Below is a small trained network, with its code and all its weights. Each question gives an input and a class and asks what happens when units are switched off, that is, made to give their printed mean instead of their output.

import numpy as np


def w(rows, s, z=0):
    codes = np.array(rows[::2]) - 128.0
    scale = np.full(codes.shape[1], s)
    scale[-1] = z or s
    return codes * scale


def f(y):
    return np.maximum(y, 0)


def log_softmax(a):
    a = a - a.max(-1, keepdims=True)
    return a - np.log(np.exp(a).sum(-1, keepdims=True))


def net(x, mask):
    res = np.array(x, float).reshape(1, 5) / 4 @ E
    y = f(res @ A[0][:, :-1].T + A[0][:, -1])
    res = res + np.where(mask, y, B[0][:, -1]) @ B[0][:, :-1]
    return log_softmax(res[-1] @ U[:, :-1].T + U[:, -1])


A, B = {}, {}
E = w([
[120,127,122,114,131,131,123,121,131],'x0',
[174,252,123,70,162,97,166,142,111],'x1',
[131,131,129,136,127,127,133,128,126],'x2',
[233,57,101,123,109,49,148,254,235],'x3',
[148,142,232,113,168,144,72,129,162],'x4',
],0.0084)
A[0] = w([
[143,118,252,103,138,142,105,115,120,116],'N1',
[76,166,161,149,129,168,117,67,57,106],'N2',
[146,248,137,116,136,111,139,144,77,99],'N3',
[123,111,26,139,107,125,172,111,61,99],'N4',
[132,139,136,155,118,141,128,118,109,247],'N5',
[87,11,174,186,114,157,100,109,69,103],'N6',
],0.015,0.012)
B[0] = w([
[84,208,127,179,122,134,110,184,123,197],'N1',
[188,54,173,139,112,122,127,196,166,249],'N2',
[127,140,23,104,116,158,148,83,184,204],'N3',
[102,197,181,187,156,137,80,169,166,193],'N4',
[69,156,94,54,154,41,142,163,2,225],'N5',
[148,171,35,91,127,151,162,79,179,215],'N6',
],0.015)
U = w([
[155,180,67,109,104,169,166,78,217,36],'0',
[253,67,172,132,100,87,139,233,204,108],'1',
[89,149,132,92,153,106,151,154,95,254],'2',
[59,233,172,193,144,152,64,157,157,69],'3',
[98,146,129,94,155,103,151,133,105,241],'4',
[98,101,184,96,131,105,130,61,40,133],'5',
[136,78,208,147,134,197,125,44,114,78],'6',
[135,46,254,137,99,196,103,5,60,65],'7',
],0.0069,0.0072)

Each question gives the input, the list of numbers given to net, and the class t.
The units are the neurons (one row each of A and B). Each row of codes is followed by its name. A weight is (code - 128) times the scale printed after its matrix; where a second scale follows, it is the last column's (A, B and U).
mask holds one flag per neuron, in row order. A switched-off neuron (its flag False) gives its mean, the last column of its row in B, instead of its output. The means were averaged over made-up inputs and are rounded, as every weight is.
A unit's drop is (log p(t) with every unit on - log p(t) with that unit switched off) / (log p(t) with every unit on - log p(t) with every unit switched off).
The circuit of an input: a set's keep is (log p(t) with only the set's units on - log p(t) with every unit switched off) / (log p(t) with every unit on - log p(t) with every unit switched off). Starting from all 6 units, units are removed one at a time, each time the one whose removal leaves the highest keep (on an exact tie, the one counted first), for as long as the keep stays at least 0.8.
circuit, biggest first: the units of the circuit, biggest drop first
unit that matters most: the unit with the biggest drop
k most important neurons: the k neurons with the biggest drops, biggest first
drop when u is switched off: that unit's drop, to one decimal
input [0,-2,0,2,0], class 5: unit that matters most : N2
input [0,1,5,5,-6], class 3: circuit, biggest first : (N2 N4)
input [0,6,5,0,-3], class 0: 2 most important neurons : (N3 N1)
input [7,-5,5,-7,-7], class 1: 2 most important neurons : (N2 N1)
input [7,-5,8,6,3], class 2: 2 most important neurons : (N2 N3)
input [5,-2,-2,-5,3], class 1: 2 most important neurons : (N2 N3)
input [6,7,4,-8,-6], class 1: 2 most important neurons : (N2 N6)
input [1,5,1,4,8], class 3: 3 most important neurons : (N1 N2 N6)
input [-1,8,2,1,-7], class 0: 3 most important neurons : (N3 N1 N5)
input [-4,2,-2,3,-5], class 3: 3 most important neurons : (N2 N4 N5)
input [4,-7,2,2,8], class 3: 2 most important neurons : (N1 N3)
input [1,-7,7,3,-8], class 3: 3 most important neurons : (N4 N3 N2)
input [6,-3,5,5,5], class 4: 2 most important neurons : (N2 N4)
input [-4,-2,1,0,-7], class 3: unit that matters most : N4
input [5,7,7,-1,5], class 0: drop when N4 is switched off : 0.1
input [5,1,-2,-7,-6], class 1: drop when N2 is switched off : 1.3
input [3,-1,3,4,5], class 3: drop when N5 is switched off : 0.4
